Below are the code and all the weights of a small trained network. Each question names an input and a class and asks about switching units off, where a switched-off unit gives its printed mean instead of its output.

import numpy as np


def w(rows, s, z=0):
    codes = np.array(rows[::2]) - 128.0
    scale = np.full(codes.shape[1], s)
    scale[-1] = z or s
    return codes * scale


def f(y):
    return y / 2 * (1 + np.tanh(0.7978845608 * (y + 0.044715 * y**3)))


def log_softmax(a):
    a = a - a.max(-1, keepdims=True)
    return a - np.log(np.exp(a).sum(-1, keepdims=True))


def net(x, mask):
    res = np.array(x, float).reshape(1, 4) / 4 @ E
    y = f(res @ A[0][:, :-1].T + A[0][:, -1])
    res = res + np.where(mask, y, B[0][:, -1]) @ B[0][:, :-1]
    return log_softmax(res[-1] @ U[:, :-1].T + U[:, -1])


A, B = {}, {}
E = w([
[134,101,167,147,120,2,131,132,136],'x0',
[132,190,95,149,19,115,133,88,174],'x1',
[130,129,107,84,111,129,120,230,193],'x2',
[100,186,112,36,169,73,129,84,142],'x3',
],0.01)
A[0] = w([
[130,94,139,150,133,43,120,128,114,48],'N1',
[129,94,141,181,139,152,123,171,104,98],'N2',
[120,139,118,88,141,115,134,113,131,82],'N3',
[128,147,122,126,143,196,131,76,102,85],'N4',
[131,133,120,102,128,181,125,140,130,46],'N5',
[127,129,147,126,119,111,133,135,123,84],'N6',
[126,131,120,76,117,135,122,242,163,6],'N7',
[133,169,109,135,20,124,137,82,153,48],'N8',
[129,107,140,178,161,136,126,29,78,38],'N9',
[126,124,129,155,131,124,128,79,114,12],'N10',
[123,78,146,119,252,138,131,167,81,66],'N11',
[131,87,141,216,93,167,130,164,111,27],'N12',
[119,142,118,95,146,195,126,130,129,54],'N13',
[132,128,128,104,127,128,131,186,146,27],'N14',
[124,144,130,52,185,118,121,108,119,84],'N15',
[137,125,139,148,134,78,137,141,120,59],'N16',
[116,166,123,68,148,106,125,96,139,60],'N17',
[128,146,124,126,135,172,125,128,131,37],'N18',
[121,155,129,129,69,137,106,103,140,1],'N19',
[147,110,113,148,124,132,118,130,129,60],'N20',
[138,152,122,83,135,125,129,95,125,98],'N21',
[138,112,124,111,171,135,122,131,125,38],'N22',
[143,101,136,115,147,134,111,117,132,47],'N23',
[126,110,133,145,130,84,122,123,135,71],'N24',
[120,120,138,153,130,80,131,139,125,58],'N25',
[126,137,138,136,150,131,127,76,103,58],'N26',
],0.024,0.0048)
B[0] = w([
[137,83,127,52,136,161,132,145,138,192],'N1',
[132,89,126,184,135,167,127,117,128,191],'N2',
[133,94,126,168,117,144,125,136,129,160],'N3',
[140,84,128,46,140,136,126,139,133,204],'N4',
[139,101,125,74,146,134,118,134,133,166],'N5',
[132,122,122,114,136,133,116,131,127,135],'N6',
[122,137,137,114,119,3,130,124,121,214],'N7',
[110,222,130,136,123,176,127,113,127,244],'N8',
[121,140,123,126,114,8,130,132,130,224],'N9',
[125,132,123,138,120,80,122,134,135,160],'N10',
[110,254,130,131,111,179,126,119,130,252],'N11',
[134,65,126,216,138,155,129,130,128,217],'N12',
[135,89,130,56,134,159,133,138,133,184],'N13',
[121,132,109,123,108,76,127,131,136,164],'N14',
[134,78,126,200,137,162,125,121,130,202],'N15',
[137,103,129,77,151,141,123,115,121,161],'N16',
[137,77,133,197,133,145,131,129,123,190],'N17',
[140,107,136,86,133,140,134,126,118,156],'N18',
[127,179,132,126,129,154,128,134,121,177],'N19',
[125,114,134,147,132,135,129,127,132,138],'N20',
[132,102,126,175,138,139,128,130,127,168],'N21',
[123,160,128,134,124,151,137,125,116,155],'N22',
[129,154,122,124,138,127,126,110,133,138],'N23',
[134,102,126,87,124,155,132,144,126,158],'N24',
[140,107,131,82,143,145,127,126,124,160],'N25',
[123,132,135,132,113,68,129,133,122,171],'N26',
],0.041,0.02)
U = w([
[124,225,126,126,109,171,138,113,139,172],'0',
[169,62,117,215,139,146,140,132,144,202],'1',
[141,131,111,109,93,2,139,146,144,9],'2',
[187,81,119,11,161,157,138,163,152,96],'3',
],0.007,0.0015)

Each question gives the input, the list of numbers given to net, and the class t.
The units are the neurons (one row each of A and B). Each row of codes is followed by its name. A weight is (code - 128) times the scale printed after its matrix; where a second scale follows, it is the last column's (A, B and U).
mask holds one flag per neuron, in row order. A switched-off neuron (its flag False) gives its mean, the last column of its row in B, instead of its output. The means were averaged over made-up inputs and are rounded, as every weight is.
A unit's drop is (log p(t) with every unit on - log p(t) with that unit switched off) / (log p(t) with every unit on - log p(t) with every unit switched off).
The circuit of an input: a set's keep is (log p(t) with only the set's units on - log p(t) with every unit switched off) / (log p(t) with every unit on - log p(t) with every unit switched off). Starting from the 12 units with the biggest drops (on a tie, the unit counted first), units are removed one at a time, each time the one whose removal leaves the highest keep (on an exact tie, the one counted first), for as long as the keep stays at least 0.8.
circuit, biggest first: the units of the circuit, biggest drop first
unit that matters most: the unit with the biggest drop
k most important neurons: the k neurons with the biggest drops, biggest first
drop when u is switched off: that unit's drop, to one decimal
input [4,6,-5,7], class 1: 3 most important neurons -> (N11 N17 N21)
input [5,2,-8,-6], class 2: unit that matters most -> N9
input [7,-6,-1,-2], class 3: 2 most important neurons -> (N1 N8)
input [-6,0,-6,-7], class 1: 3 most important neurons -> (N12 N2 N7)
input [7,5,-3,7], class 1: 4 most important neurons -> (N17 N4 N21 N11)
input [-6,-5,8,7], class 2: 3 most important neurons -> (N7 N12 N14)
input [5,-1,-5,-4], class 2: 2 most important neurons -> (N9 N4)
input [-6,-6,3,7], class 1: 4 most important neurons -> (N15 N17 N8 N3)
input [-5,-5,5,6], class 1: 4 most important neurons -> (N15 N8 N17 N9)
input [7,2,5,6], class 3: 2 most important neurons -> (N1 N12)
input [-5,5,6,2], class 2: 2 most important neurons -> (N7 N11)
input [-8,6,-2,-6], class 3: 2 most important neurons -> (N4 N11)
input [1,2,-4,-5], class 1: 2 most important neurons -> (N12 N7)
input [-6,2,-8,-1], class 2: circuit, biggest first -> (N9)
input [5,-4,-7,1], class 2: drop when N21 is switched off -> 0.0
input [-6,4,4,-5], class 3: drop when N11 is switched off -> 1.1
input [6,3,-3,-4], class 3: drop when N1 is switched off -> 0.1
